Below is a small trained network, with its code and all its weights. Each question gives an input and a class and asks what happens when units are switched off, that is, made to give their printed mean instead of their output.

import numpy as np


def w(rows, s, z=0):
    codes = np.array(rows[::2]) - 128.0
    scale = np.full(codes.shape[1], s)
    scale[-1] = z or s
    return codes * scale


def norm(h):
    return h / np.sqrt((h * h).mean(-1, keepdims=True) + 1e-5)


def f(y):
    return y / 2 * (1 + np.tanh(0.7978845608 * (y + 0.044715 * y**3)))


def log_softmax(a):
    a = a - a.max(-1, keepdims=True)
    return a - np.log(np.exp(a).sum(-1, keepdims=True))


def net(x, mask):
    res = np.array(x, float).reshape(1, 3) / 4 @ E
    u = 0
    for l in range(4):
        y = f(norm(res) @ A[l][:, :-1].T + A[l][:, -1])
        res = res + np.where(mask[u : u + 4], y, B[l][:, -1]) @ B[l][:, :-1]
        u += 4
    return log_softmax(norm(res)[-1] @ U[:, :-1].T + U[:, -1])


A, B = {}, {}
E = w([
[89,32,108,112,53,82,167,182],'x0',
[186,33,101,212,186,243,199,154],'x1',
[172,189,210,207,61,82,254,213],'x2',
],0.0055)
A[0] = w([
[178,189,110,137,144,162,124,86,79],'L0N1',
[134,151,138,119,110,128,171,182,226],'L0N2',
[131,112,51,83,114,148,183,2,253],'L0N3',
[69,128,226,89,140,99,72,142,143],'L0N4',
],0.0054,0.0035)
B[0] = w([
[115,153,91,126,58,150,115,128,140],'L0N1',
[227,130,74,92,140,104,143,85,211],'L0N2',
[254,135,158,143,101,107,161,144,252],'L0N3',
[180,112,122,168,107,109,155,80,197],'L0N4',
],0.0081,0.0036)
A[1] = w([
[229,111,86,129,53,138,167,84,1],'L1N1',
[100,51,20,46,186,144,68,79,55],'L1N2',
[141,108,149,154,215,178,140,202,129],'L1N3',
[73,4,148,138,2,128,116,222,125],'L1N4',
],0.0057,0.00099)
B[1] = w([
[40,131,170,19,144,181,140,107,254],'L1N1',
[233,122,182,103,6,169,208,140,205],'L1N2',
[39,114,215,131,131,66,69,118,172],'L1N3',
[99,223,2,95,192,106,149,80,192],'L1N4',
],0.0086,0.0045)
A[2] = w([
[142,130,165,140,79,73,72,137,94],'L2N1',
[120,63,111,179,158,201,154,138,156],'L2N2',
[94,71,11,125,79,118,129,146,36],'L2N3',
[145,184,146,181,150,175,72,126,6],'L2N4',
],0.011,0.0017)
B[2] = w([
[86,68,134,187,145,125,60,153,194],'L2N1',
[95,120,132,207,97,36,77,110,253],'L2N2',
[110,183,58,160,95,164,169,101,223],'L2N3',
[122,226,2,122,134,106,176,112,195],'L2N4',
],0.0097,0.0034)
A[3] = w([
[167,151,161,138,115,110,211,254,84],'L3N1',
[76,74,109,171,98,43,85,92,135],'L3N2',
[38,180,163,44,102,133,66,107,164],'L3N3',
[137,202,85,140,158,167,114,118,4],'L3N4',
],0.0095,0.0017)
B[3] = w([
[225,39,148,51,63,254,29,57,178],'L3N1',
[150,192,142,177,159,51,42,164,254],'L3N2',
[71,82,153,220,160,135,172,180,230],'L3N3',
[82,109,62,78,125,143,224,150,185],'L3N4',
],0.0072,0.0055)
U = w([
[127,216,10,140,112,131,199,98,204],'0',
[123,128,176,253,127,23,38,144,153],'1',
[235,61,198,83,62,204,101,93,154],'2',
[33,67,188,158,200,173,196,175,75],'3',
[147,57,97,106,226,142,70,169,3],'4',
],0.012,0.0058)

Each question gives the input, the list of numbers given to net, and the class t.
The units are the neurons (one row each of A and B). Each row of codes is followed by its name. A weight is (code - 128) times the scale printed after its matrix; where a second scale follows, it is the last column's (A, B and U).
mask holds one flag per neuron, layer by layer. A switched-off neuron (its flag False) gives its mean, the last column of its row in B, instead of its output. The means were averaged over made-up inputs and are rounded, as every weight is.
A unit's drop is (log p(t) with every unit on - log p(t) with that unit switched off) / (log p(t) with every unit on - log p(t) with every unit switched off).
The circuit of an input: a set's keep is (log p(t) with only the set's units on - log p(t) with every unit switched off) / (log p(t) with every unit on - log p(t) with every unit switched off). Starting from the 12 units with the biggest drops (on a tie, the unit counted first), units are removed one at a time, each time the one whose removal leaves the highest keep (on an exact tie, the one counted first), for as long as the keep stays at least 0.8.
units of the circuit, in order: the units of the circuit, biggest drop first
most important unit: the unit with the biggest drop
k most important neurons: the k neurons with the biggest drops, biggest first
top k neurons in layer l: the k neurons of layer l with the biggest drops, biggest first
drop when u is switched off: that unit's drop, to one decimal
input [6,-6,2], class 0: top 2 neurons in layer 2 : [L2N3, L2N2]
input [6,3,-7], class 2: most important unit : L1N2
input [-1,2,-3], class 3: units of the circuit, in order : [L0N3, L1N1, L0N2, L3N3]
input [6,5,-6], class 0: 2 most important neurons : [L1N4, L0N2]
input [-6,-5,-7], class 2: 3 most important neurons : [L1N2, L1N4, L2N3]
input [8,8,5], class 0: 3 most important neurons : [L1N4, L2N3, L0N3]
input [-4,-6,-8], class 2: 3 most important neurons : [L1N2, L1N3, L2N2]
input [-2,3,0], class 3: units of the circuit, in order : [L1N3, L1N1]
input [8,7,-5], class 0: 2 most important neurons : [L1N4, L2N3]
input [0,1,-3], class 3: units of the circuit, in order : [L1N1, L3N3]
input [-2,-5,-4], class 1: 2 most important neurons : [L0N2, L2N1]
input [8,-6,7], class 0: 3 most important neurons : [L1N4, L0N3, L1N2]
input [5,7,-7], class 1: top 2 neurons in layer 3 : [L3N2, L3N1]
input [1,2,-1], class 3: most important unit : L1N1
input [3,1,4], class 2: 2 most important neurons : [L0N2, L3N1]
input [-7,7,8], class 2: 3 most important neurons : [L3N1, L1N4, L2N3]
input [-3,7,-8], class 2: 3 most important neurons : [L1N2, L2N1, L3N3]
input [-6,8,6], class 1: 4 most important neurons : [L2N2, L1N2, L1N4, L0N3]
input [3,2,1], class 3: 2 most important neurons : [L1N1, L0N2]
input [-2,8,5], class 1: most important unit : L2N2
input [-2,-1,-2], class 3: 3 most important neurons : [L1N1, L3N3, L1N2]
input [-5,-6,-7], class 2: 2 most important neurons : [L1N2, L1N3]
input [7,-6,-1], class 0: top 2 neurons in layer 1 : [L1N4, L1N3]
input [-5,-8,-8], class 1: top 2 neurons in layer 3 : [L3N3, L3N1]
input [-3,-2,-2], class 3: top 3 neurons in layer 0 : [L0N4, L0N3, L0N1]
input [3,1,-2], class 3: top 2 neurons in layer 0 : [L0N3, L0N1]
input [3,4,8], class 2: most important unit : L3N1
input [-1,7,0], class 1: drop when L2N2 is switched off : 0.4
